Below is a small trained network, with its code and all its weights. Each question gives an input and a target symbol and asks what happens when units are switched off, that is, made to give their printed mean instead of their output.

import numpy as np


def w(rows, s, z=0):
    codes = np.array(rows[::2]) - 128.0
    scale = np.full(codes.shape[1], s)
    scale[-1] = z or s
    return codes * scale


def f(y):
    return y / 2 * (1 + np.tanh(0.7978845608 * (y + 0.044715 * y**3)))


def softmax(a):
    e = np.exp(a - a.max(-1, keepdims=True))
    return e / e.sum(-1, keepdims=True)


def log_softmax(a):
    a = a - a.max(-1, keepdims=True)
    return a - np.log(np.exp(a).sum(-1, keepdims=True))


def net(x, mask):
    ids = ['ΘΣΦαβεζλμτ'.index(c) for c in x.split()]
    T = len(ids)
    res = E[ids] + P[:T]
    r = res
    for j in range(2):
        rows = slice(2 * j, 2 * j + 2)
        q, k, v = (r @ M[0][rows].T for M in (Q, K, V))
        z = softmax(np.where(np.tri(T) > 0, q @ k.T / 2**0.5, -1e9)) @ v
        o = O[0][rows]
        res = res + np.where(mask[j], z, o[:, -1]) @ o[:, :-1]
    y = f(res @ A[0][:, :-1].T + A[0][:, -1])
    res = res + np.where(mask[2:6], y, B[0][:, -1]) @ B[0][:, :-1]
    return log_softmax(res[-1] @ U[:, :-1].T + U[:, -1])


Q, K, V, O, A, B = {}, {}, {}, {}, {}, {}
E = w([
[96,134,117,49,143,132],'Θ',
[176,139,111,187,155,42],'Σ',
[163,88,76,150,137,175],'Φ',
[157,120,57,141,251,172],'α',
[151,115,118,181,103,172],'β',
[122,58,92,187,170,149],'ε',
[116,137,148,182,154,24],'ζ',
[119,64,116,181,116,156],'λ',
[39,123,88,92,134,114],'μ',
[153,149,97,166,188,174],'τ',
],0.026)
P = w([
[68,195,9,242,52,175],'0',
[124,135,73,143,105,133],'1',
[123,124,88,143,108,134],'2',
[124,121,101,139,110,136],'3',
[123,110,109,136,115,140],'4',
[125,108,116,132,114,143],'5',
[121,98,124,132,116,144],'6',
[123,95,129,127,117,145],'7',
[122,94,133,129,115,143],'8',
[123,91,133,123,122,145],'9',
[120,73,143,125,113,149],'10',
[120,71,137,117,130,144],'11',
],0.013)
Q[0] = w([
[136,108,74,144,105,214],'h1',
[147,93,23,180,164,155],'h1',
[131,150,102,36,114,85],'h2',
[204,164,248,68,122,64],'h2',
],0.012)
K[0] = w([
[69,217,99,149,128,215],'h1',
[82,137,10,191,100,81],'h1',
[137,58,239,38,146,182],'h2',
[177,91,174,116,150,91],'h2',
],0.011)
V[0] = w([
[189,203,107,121,197,185],'h1',
[220,72,101,208,125,103],'h1',
[75,3,45,111,206,92],'h2',
[186,129,93,80,57,204],'h2',
],0.011)
O[0] = w([
[66,196,217,117,180,200,158],'h1',
[192,139,147,151,49,160,254],'h1',
[82,90,68,89,89,160,248],'h2',
[107,158,120,250,88,119,121],'h2',
],0.016,0.008)
A[0] = w([
[110,239,250,154,113,117,144],'n1',
[49,173,137,78,96,139,146],'n2',
[122,182,103,115,100,39,119],'n3',
[70,137,100,60,133,42,3],'n4',
],0.013,0.0052)
B[0] = w([
[108,114,139,118,161,100,235],'n1',
[169,183,127,126,91,84,249],'n2',
[90,251,80,170,84,171,144],'n3',
[157,72,194,146,111,142,215],'n4',
],0.016,0.014)
U = w([
[104,109,190,134,159,130,139],'Θ',
[87,125,160,188,113,191,68],'Σ',
[170,108,152,214,152,48,32],'Φ',
[125,155,26,169,79,2,183],'α',
[69,156,144,100,111,183,127],'β',
[161,105,203,137,132,207,60],'ε',
[196,87,183,87,121,16,168],'ζ',
[55,111,99,100,93,207,50],'λ',
[115,49,158,134,141,109,67],'μ',
[41,115,59,137,149,83,254],'τ',
],0.0081,0.0076)

Each question gives the input, a string of symbols that net reads in full, and the target symbol t.
The units are the heads (2 rows each of Q, K, V and O) and the neurons (one row each of A and B). Each row of codes is followed by its name. A weight is (code - 128) times the scale printed after its matrix; where a second scale follows, it is the last column's (O, A, B and U).
mask holds one flag per unit, heads first, then neurons. A switched-off unit (its flag False) gives its mean, the last column of its rows in O or B, instead of its output. The means were averaged over made-up inputs and are rounded, as every weight is.
A unit's drop is (log p(t) with every unit on - log p(t) with that unit switched off) / (log p(t) with every unit on - log p(t) with every unit switched off).
The circuit of an input: a set's keep is (log p(t) with only the set's units on - log p(t) with every unit switched off) / (log p(t) with every unit on - log p(t) with every unit switched off). Starting from all 6 units, units are removed one at a time, each time the one whose removal leaves the highest keep (on an exact tie, the one counted first), for as long as the keep stays at least 0.8.
units of the circuit, in order: the units of the circuit, biggest drop first
most important unit: the unit with the biggest drop
k most important neurons: the k neurons with the biggest drops, biggest first
heads that matter: for each layer, one digit per head in row order, 1 if its drop is at least 0.15 and else 0, layers parted by /
drop of u: that unit's drop, to one decimal
input ε μ Θ ε ζ λ μ Σ β, target λ: most important unit : h2
input ε Θ λ τ λ Θ β Θ Σ τ, target λ: heads that matter : 01
input μ ε Σ τ α λ, target μ: heads that matter : 10
input α μ τ Θ ε, target β: 2 most important neurons : (n2, n4)
input Σ Θ Θ Φ, target ε: heads that matter : 11
input τ Σ Θ ε Θ λ λ, target Θ: units of the circuit, in order : (h1, n1, h2)
input μ τ α Θ Σ ε Θ Θ Θ ε, target μ: heads that matter : 10
input λ ε λ λ, target α: heads that matter : 10
input Θ τ ζ Σ α β, target τ: heads that matter : 10
input λ ε Σ τ τ Θ λ Θ β μ μ, target ζ: 3 most important neurons : (n4, n2, n3)
input τ Σ β, target Θ: units of the circuit, in order : (n1, h1)
input Σ β Θ ζ Θ ε Σ λ Σ β, target ε: 2 most important neurons : (n2, n1)
input Θ λ β Θ τ Θ τ Φ ζ Θ μ, target α: heads that matter : 01
input ε α τ α Φ, target λ: most important neuron : (n2)
input λ α α Σ Σ λ λ Θ λ Φ β ε, target α: heads that matter : 10
input β Θ λ, target Φ: heads that matter : 01
input Σ λ ζ μ Θ Θ τ β λ ζ λ μ, target ζ: 3 most important neurons : (n4, n2, n3)
input ζ ζ Σ λ Σ ε, target ζ: heads that matter : 11
input ε Θ β β τ Θ λ Σ λ λ Θ λ, target λ: heads that matter : 01
input α λ Σ λ β ε λ λ α τ, target β: heads that matter : 11
input Φ α τ Φ ε ε λ Φ τ, target Σ: units of the circuit, in order : (h2, h1)
input Σ Σ ζ Θ Θ Σ Σ λ Σ Σ ε, target ε: 2 most important neurons : (n2, n1)
input α Σ μ λ Σ Θ λ, target β: units of the circuit, in order : (h1, h2, n2)
input β μ Θ Φ Σ ε τ μ ε, target Φ: most important neuron : (n1)
input μ ε Θ α, target μ: 2 most important neurons : (n4, n2)
input Θ β Θ Σ Σ τ Σ Θ τ, target τ: 2 most important neurons : (n4, n2)
input Σ Φ α Θ Θ Θ Θ Θ ζ, target α: units of the circuit, in order : (h1)
input μ Φ Σ Θ, target α: 2 most important neurons : (n2, n1)
input β ε β τ Θ τ β α, target Φ: drop of h2 : 1.8
input β λ α α β, target Φ: drop of n1 : 0.2
